Here is a tiny trained network, its code and every weight. The questions are about switching its units off for an input and a target symbol, where a switched-off unit gives its printed mean instead of its output.

import numpy as np


def w(rows, s, z=0):
    codes = np.array(rows[::2]) - 128.0
    scale = np.full(codes.shape[1], s)
    scale[-1] = z or s
    return codes * scale


def f(y):
    return y / 2 * (1 + np.tanh(0.7978845608 * (y + 0.044715 * y**3)))


def softmax(a):
    e = np.exp(a - a.max(-1, keepdims=True))
    return e / e.sum(-1, keepdims=True)


def log_softmax(a):
    a = a - a.max(-1, keepdims=True)
    return a - np.log(np.exp(a).sum(-1, keepdims=True))


def net(x, mask):
    ids = ['αβεζηλμξπψω'.index(c) for c in x.split()]
    T = len(ids)
    res = E[ids] + P[:T]
    u = 0
    for l in range(3):
        r = res
        for j in range(2):
            rows = slice(4 * j, 4 * j + 4)
            q, k, v = (r @ M[l][rows].T for M in (Q, K, V))
            z = softmax(np.where(np.tri(T) > 0, q @ k.T / 4**0.5, -1e9)) @ v
            o = O[l][rows]
            res = res + np.where(mask[u + j], z, o[:, -1]) @ o[:, :-1]
        u += 2
        y = f(res @ A[l][:, :-1].T + A[l][:, -1])
        res = res + np.where(mask[u : u + 4], y, B[l][:, -1]) @ B[l][:, :-1]
        u += 4
    return log_softmax(res[-1] @ U[:, :-1].T + U[:, -1])


Q, K, V, O, A, B = {}, {}, {}, {}, {}, {}
E = w([
[141,185,138],'α',
[138,184,119],'β',
[136,154,116],'ε',
[136,160,116],'ζ',
[134,149,115],'η',
[124,145,83],'λ',
[125,96,103],'μ',
[86,86,108],'ξ',
[142,108,175],'π',
[85,72,165],'ψ',
[210,146,251],'ω',
],0.016)
P = w([
[155,108,131],'0',
[2,157,178],'1',
[6,150,173],'2',
[57,78,145],'3',
[65,85,132],'4',
[68,116,127],'5',
],0.0052)
Q[0] = w([
[152,129,38],'0.h0',
[67,143,60],'0.h0',
[91,146,166],'0.h0',
[100,103,130],'0.h0',
[185,139,109],'0.h1',
[93,161,251],'0.h1',
[27,157,166],'0.h1',
[30,150,93],'0.h1',
],0.018)
K[0] = w([
[166,172,210],'0.h0',
[124,58,213],'0.h0',
[125,66,91],'0.h0',
[62,112,159],'0.h0',
[184,176,108],'0.h1',
[175,59,255],'0.h1',
[121,18,157],'0.h1',
[106,30,80],'0.h1',
],0.014)
V[0] = w([
[163,44,223],'0.h0',
[96,197,42],'0.h0',
[115,156,95],'0.h0',
[78,142,2],'0.h0',
[133,211,72],'0.h1',
[140,145,224],'0.h1',
[135,183,166],'0.h1',
[133,203,89],'0.h1',
],0.0095)
O[0] = w([
[95,132,254,146],'0.h0',
[159,122,23,111],'0.h0',
[140,126,86,123],'0.h0',
[218,68,47,87],'0.h0',
[150,222,90,1],'0.h1',
[193,61,202,249],'0.h1',
[178,132,159,152],'0.h1',
[153,206,102,30],'0.h1',
],0.01,0.0016)
A[0] = w([
[240,121,64,2],'0.n0',
[255,51,148,97],'0.n1',
[148,253,83,165],'0.n2',
[80,163,84,138],'0.n3',
],0.008,0.0042)
B[0] = w([
[60,202,112,192],'0.n0',
[82,254,194,226],'0.n1',
[218,59,96,254],'0.n2',
[193,100,34,184],'0.n3',
],0.0085,0.0054)
Q[1] = w([
[170,178,134],'1.h0',
[86,132,107],'1.h0',
[111,99,109],'1.h0',
[158,80,113],'1.h0',
[151,110,134],'1.h1',
[100,130,112],'1.h1',
[181,2,102],'1.h1',
[99,157,127],'1.h1',
],0.015)
K[1] = w([
[195,158,155],'1.h0',
[126,112,120],'1.h0',
[138,95,126],'1.h0',
[180,85,145],'1.h0',
[115,125,122],'1.h1',
[144,105,122],'1.h1',
[84,7,71],'1.h1',
[146,125,125],'1.h1',
],0.017)
V[1] = w([
[142,89,142],'1.h0',
[220,18,99],'1.h0',
[211,1,127],'1.h0',
[162,16,178],'1.h0',
[150,97,143],'1.h1',
[30,171,102],'1.h1',
[3,139,113],'1.h1',
[141,110,137],'1.h1',
],0.0068)
O[1] = w([
[113,170,112,143],'1.h0',
[17,222,205,84],'1.h0',
[30,250,161,118],'1.h0',
[87,255,74,184],'1.h0',
[149,93,104,162],'1.h1',
[78,211,107,17],'1.h1',
[87,196,44,3],'1.h1',
[139,110,113,148],'1.h1',
],0.0068,0.003)
A[1] = w([
[48,135,98,84],'1.n0',
[70,76,1,194],'1.n1',
[121,85,131,143],'1.n2',
[86,91,176,1],'1.n3',
],0.01,0.0056)
B[1] = w([
[179,9,83,196],'1.n0',
[91,204,180,255],'1.n1',
[98,168,108,163],'1.n2',
[234,45,49,161],'1.n3',
],0.012,0.008)
Q[2] = w([
[58,133,104],'2.h0',
[185,119,48],'2.h0',
[56,22,141],'2.h0',
[76,192,69],'2.h0',
[131,73,75],'2.h1',
[67,138,59],'2.h1',
[168,179,173],'2.h1',
[134,182,247],'2.h1',
],0.015)
K[2] = w([
[101,63,75],'2.h0',
[194,181,95],'2.h0',
[193,5,138],'2.h0',
[66,110,36],'2.h0',
[169,174,168],'2.h1',
[51,84,231],'2.h1',
[120,136,47],'2.h1',
[113,63,41],'2.h1',
],0.014)
V[2] = w([
[205,73,8],'2.h0',
[139,111,166],'2.h0',
[204,254,92],'2.h0',
[227,116,100],'2.h0',
[90,139,67],'2.h1',
[175,151,97],'2.h1',
[180,142,126],'2.h1',
[94,139,69],'2.h1',
],0.0076)
O[2] = w([
[254,7,124,3],'2.h0',
[102,122,93,253],'2.h0',
[229,253,121,119],'2.h0',
[205,91,63,254],'2.h0',
[90,41,120,31],'2.h1',
[96,133,160,117],'2.h1',
[115,164,158,156],'2.h1',
[87,35,119,35],'2.h1',
],0.008,0.0036)
A[2] = w([
[186,225,148,103],'2.n0',
[190,56,126,36],'2.n1',
[202,129,2,92],'2.n2',
[41,137,27,2],'2.n3',
],0.0054,0.0079)
B[2] = w([
[187,117,131,255],'2.n0',
[137,215,127,202],'2.n1',
[58,96,97,190],'2.n2',
[186,98,4,157],'2.n3',
],0.017,0.0078)
U = w([
[133,137,116,204],'α',
[94,44,174,186],'β',
[111,132,135,92],'ε',
[102,141,143,154],'ζ',
[102,235,111,104],'η',
[55,163,132,174],'λ',
[155,102,133,94],'μ',
[150,120,218,28],'ξ',
[32,140,253,254],'π',
[63,141,24,87],'ψ',
[180,106,17,28],'ω',
],0.0058,0.0046)

Each question gives the input, a string of symbols that net reads in full, and the target symbol t.
The units are the heads (4 rows each of Q, K, V and O) and the neurons (one row each of A and B). Each row of codes is followed by its name. A weight is (code - 128) times the scale printed after its matrix; where a second scale follows, it is the last column's (O, A, B and U).
mask holds one flag per unit, layer by layer, with each layer's heads first. A switched-off unit (its flag False) gives its mean, the last column of its rows in O or B, instead of its output. The means were averaged over made-up inputs and are rounded, as every weight is.
A unit's drop is (log p(t) with every unit on - log p(t) with that unit switched off) / (log p(t) with every unit on - log p(t) with every unit switched off).
The circuit of an input: a set's keep is (log p(t) with only the set's units on - log p(t) with every unit switched off) / (log p(t) with every unit on - log p(t) with every unit switched off). Starting from the 12 units with the biggest drops (on a tie, the unit counted first), units are removed one at a time, each time the one whose removal leaves the highest keep (on an exact tie, the one counted first), for as long as the keep stays at least 0.8.
units of the circuit, in order: the units of the circuit, biggest drop first
most important unit: the unit with the biggest drop
top k neurons: the k neurons with the biggest drops, biggest first
k most important neurons of layer l: the k neurons of layer l with the biggest drops, biggest first
heads that matter: for each layer, one digit per head in row order, 1 if its drop is at least 0.15 and else 0, layers parted by /
input β ψ β, target β: units of the circuit, in order : (0.h1, 2.h0, 1.n3)
input π ζ λ, target π: heads that matter : 10 / 10 / 10
input μ ζ ε λ λ ζ, target η: units of the circuit, in order : (1.n1, 2.h0, 0.h0, 0.h1)
input η ψ λ, target β: units of the circuit, in order : (2.h0, 0.h1, 1.n3)
input ψ ξ μ, target β: units of the circuit, in order : (0.h1, 2.h0)
input ω ζ λ ε ε, target ω: units of the circuit, in order : (1.h0, 0.h0)
input λ ω λ λ ξ β, target ω: units of the circuit, in order : (0.h0, 1.h0)
input α λ β ε, target η: 2 most important neurons of layer 0 : (0.n1, 0.n0)
input η λ ω ζ ξ ξ, target ω: units of the circuit, in order : (2.h0, 1.h0, 0.h1)
input λ λ α ξ ξ ε, target ψ: top 2 neurons : (1.n1, 2.n3)
input λ π ζ, target π: heads that matter : 01 / 00 / 10
input ξ μ ζ λ λ, target η: units of the circuit, in order : (1.n1, 2.h0, 0.h0, 0.h1)
input ω λ λ π, target ω: units of the circuit, in order : (1.h0, 0.n1, 0.h0)
input λ ξ β, target ψ: most important unit : 1.h0
input ψ β ζ, target β: top 4 neurons : (1.n0, 1.n3, 1.n1, 0.n1)
input π ξ λ, target π: most important unit : 0.h0
input ζ ζ ω λ ψ, target ω: heads that matter : 11 / 10 / 10
input ζ λ ζ ψ, target β: units of the circuit, in order : (2.h0, 0.h1)
input β ω λ ε, target ω: units of the circuit, in order : (1.h0, 0.h0)
input μ ε π ζ ζ, target π: units of the circuit, in order : (2.h0, 1.n3, 2.n3)
input λ ε ψ ψ β η, target β: units of the circuit, in order : (2.h0, 0.h1, 1.n3)
input η ψ α, target β: units of the circuit, in order : (0.h1, 2.h0, 1.n3)
input λ λ π α, target π: most important unit : 1.h0
input ω μ λ ψ, target ω: units of the circuit, in order : (2.h0, 0.h0, 1.h0, 1.n3)
input η β λ β, target η: top 3 neurons : (1.n1, 1.n0, 0.n1)
input ε ε ψ λ β, target β: top 3 neurons : (0.n2, 1.n0, 0.n1)
input ξ β λ ω λ α, target ω: most important unit : 1.h0
input η β ω, target ξ: heads that matter : 01 / 10 / 00
input μ ξ ζ ξ ε λ, target ψ: top 3 neurons : (2.n3, 0.n1, 1.n1)
